Below are the code and all the weights of a small trained network. Each question names an input and a target symbol and asks about switching units off, where a switched-off unit gives its printed mean instead of its output.

import numpy as np


def w(rows, s, z=0):
    codes = np.array(rows[::2]) - 128.0
    scale = np.full(codes.shape[1], s)
    scale[-1] = z or s
    return codes * scale


def f(y):
    return y / 2 * (1 + np.tanh(0.7978845608 * (y + 0.044715 * y**3)))


def softmax(a):
    e = np.exp(a - a.max(-1, keepdims=True))
    return e / e.sum(-1, keepdims=True)


def log_softmax(a):
    a = a - a.max(-1, keepdims=True)
    return a - np.log(np.exp(a).sum(-1, keepdims=True))


def net(x, mask):
    ids = ['ΓΣΦαδεηθλμξπτω'.index(c) for c in x.split()]
    T = len(ids)
    res = E[ids] + P[:T]
    r = res
    for j in range(2):
        rows = slice(3 * j, 3 * j + 3)
        q, k, v = (r @ M[0][rows].T for M in (Q, K, V))
        z = softmax(np.where(np.tri(T) > 0, q @ k.T / 3**0.5, -1e9)) @ v
        o = O[0][rows]
        res = res + np.where(mask[j], z, o[:, -1]) @ o[:, :-1]
    y = f(res @ A[0][:, :-1].T + A[0][:, -1])
    res = res + np.where(mask[2:18], y, B[0][:, -1]) @ B[0][:, :-1]
    return log_softmax(res[-1] @ U[:, :-1].T + U[:, -1])


Q, K, V, O, A, B = {}, {}, {}, {}, {}, {}
E = w([
[88,125,216,124],'Γ',
[159,167,100,114],'Σ',
[147,84,129,81],'Φ',
[114,210,169,127],'α',
[171,71,92,62],'δ',
[146,61,141,97],'ε',
[168,110,79,106],'η',
[120,252,142,32],'θ',
[167,149,102,100],'λ',
[87,155,195,147],'μ',
[111,169,149,108],'ξ',
[112,106,159,123],'π',
[152,150,120,109],'τ',
[165,140,82,53],'ω',
],0.019)
P = w([
[204,102,192,170],'0',
[78,108,91,139],'1',
[187,200,79,130],'2',
[75,201,170,35],'3',
[27,115,44,128],'4',
[250,199,99,144],'5',
[138,154,213,26],'6',
],0.018)
Q[0] = w([
[38,106,95,86],'H1',
[142,77,53,163],'H1',
[9,130,30,166],'H1',
[195,114,144,180],'H2',
[150,137,144,138],'H2',
[186,152,149,68],'H2',
],0.011)
K[0] = w([
[109,156,46,137],'H1',
[117,113,142,105],'H1',
[36,119,83,129],'H1',
[166,141,166,119],'H2',
[133,111,245,158],'H2',
[190,158,95,87],'H2',
],0.013)
V[0] = w([
[156,223,136,238],'H1',
[109,123,230,117],'H1',
[122,26,108,250],'H1',
[41,189,158,185],'H2',
[250,203,61,58],'H2',
[222,180,237,123],'H2',
],0.012)
O[0] = w([
[217,175,25,195,148],'H1',
[255,114,184,56,133],'H1',
[164,191,190,231,54],'H1',
[194,88,90,63,113],'H2',
[82,203,141,92,253],'H2',
[57,85,71,104,183],'H2',
],0.0095,0.022)
A[0] = w([
[128,172,129,72,172],'N1',
[164,73,107,128,44],'N2',
[87,72,71,176,254],'N3',
[176,150,90,129,142],'N4',
[162,165,135,103,51],'N5',
[172,125,175,83,136],'N6',
[137,157,124,68,129],'N7',
[198,155,159,112,1],'N8',
[138,141,97,123,171],'N9',
[166,121,120,250,79],'N10',
[135,75,137,131,146],'N11',
[98,116,54,151,119],'N12',
[123,107,101,56,198],'N13',
[100,118,192,111,137],'N14',
[134,63,170,114,186],'N15',
[119,134,165,78,49],'N16',
],0.016,0.007)
B[0] = w([
[197,76,141,164,252],'N1',
[144,153,106,117,133],'N2',
[173,242,98,93,138],'N3',
[80,74,64,155,147],'N4',
[115,164,79,126,155],'N5',
[72,254,173,107,146],'N6',
[138,89,128,152,235],'N7',
[56,152,157,175,138],'N8',
[56,122,154,56,165],'N9',
[74,146,237,179,133],'N10',
[158,98,56,135,135],'N11',
[85,116,146,87,166],'N12',
[140,140,175,141,248],'N13',
[180,83,50,164,152],'N14',
[148,155,76,125,143],'N15',
[88,146,117,171,182],'N16',
],0.0096,0.041)
U = w([
[248,135,93,86,151],'Γ',
[71,187,111,100,27],'Σ',
[117,79,68,173,104],'Φ',
[192,95,69,51,112],'α',
[64,101,86,159,129],'δ',
[242,51,83,177,83],'ε',
[41,175,194,166,3],'η',
[102,109,207,116,124],'θ',
[98,162,135,113,179],'λ',
[187,173,208,166,158],'μ',
[238,185,195,91,187],'ξ',
[229,79,185,215,143],'π',
[74,173,141,105,152],'τ',
[105,132,127,155,196],'ω',
],0.012,0.0073)

Each question gives the input, a string of symbols that net reads in full, and the target symbol t.
The units are the heads (3 rows each of Q, K, V and O) and the neurons (one row each of A and B). Each row of codes is followed by its name. A weight is (code - 128) times the scale printed after its matrix; where a second scale follows, it is the last column's (O, A, B and U).
mask holds one flag per unit, heads first, then neurons. A switched-off unit (its flag False) gives its mean, the last column of its rows in O or B, instead of its output. The means were averaged over made-up inputs and are rounded, as every weight is.
A unit's drop is (log p(t) with every unit on - log p(t) with that unit switched off) / (log p(t) with every unit on - log p(t) with every unit switched off).
The circuit of an input: a set's keep is (log p(t) with only the set's units on - log p(t) with every unit switched off) / (log p(t) with every unit on - log p(t) with every unit switched off). Starting from the 12 units with the biggest drops (on a tie, the unit counted first), units are removed one at a time, each time the one whose removal leaves the highest keep (on an exact tie, the one counted first), for as long as the keep stays at least 0.8.
circuit, biggest first: the units of the circuit, biggest drop first
unit that matters most: the unit with the biggest drop
k most important neurons: the k neurons with the biggest drops, biggest first
which heads matter: for each layer, one digit per head in row order, 1 if its drop is at least 0.15 and else 0, layers parted by /
input θ Γ η, target α: which heads matter : 10
input ε Γ θ δ ε π Σ, target μ: circuit, biggest first : [H1]
input Γ θ ξ ε ω α Γ, target α: which heads matter : 10
input ε π ε Σ θ ω, target μ: circuit, biggest first : [H1, H2]
input Γ α θ, target η: which heads matter : 10
input ω Σ ε ε, target π: 2 most important neurons : [N9, N14]
input Γ θ Γ, target η: circuit, biggest first : [H1, N8, N6]
input θ τ μ, target α: circuit, biggest first : [H1, H2]
input ω Γ π θ Σ, target Σ: circuit, biggest first : [H1, N3]
input Γ θ ξ, target η: circuit, biggest first : [H1, N8, N6, N4]
input ω Σ θ μ, target θ: 2 most important neurons : [N13, N5]
input ε μ Γ θ π, target π: 2 most important neurons : [N10, N9]
input Γ θ θ Σ ω ε α, target π: 2 most important neurons : [N1, N14]
input θ Σ θ Φ Γ α, target α: circuit, biggest first : [H1, H2]
input ε α ε, target μ: 2 most important neurons : [N1, N9]
input Φ ε Γ θ, target ξ: unit that matters most : N1
input ξ ε ω θ, target δ: circuit, biggest first : [H1, N1]
input μ θ θ Σ α, target α: which heads matter : 01
input θ θ ω μ δ ε θ, target π: circuit, biggest first : [N1, N7]
input α τ θ Γ Γ, target Γ: which heads matter : 01
input Γ ξ θ, target η: which heads matter : 10
input θ δ θ ε Φ Σ, target α: unit that matters most : H1
input Γ ξ τ Γ θ Σ ω, target τ: which heads matter : 11
input ε Γ ω ω, target δ: 3 most important neurons : [N14, N1, N6]
input ε Φ θ, target μ: 2 most important neurons : [N1, N16]
input π α π ω λ π θ, target μ: which heads matter : 00
input θ π ω π, target δ: circuit, biggest first : [H1]
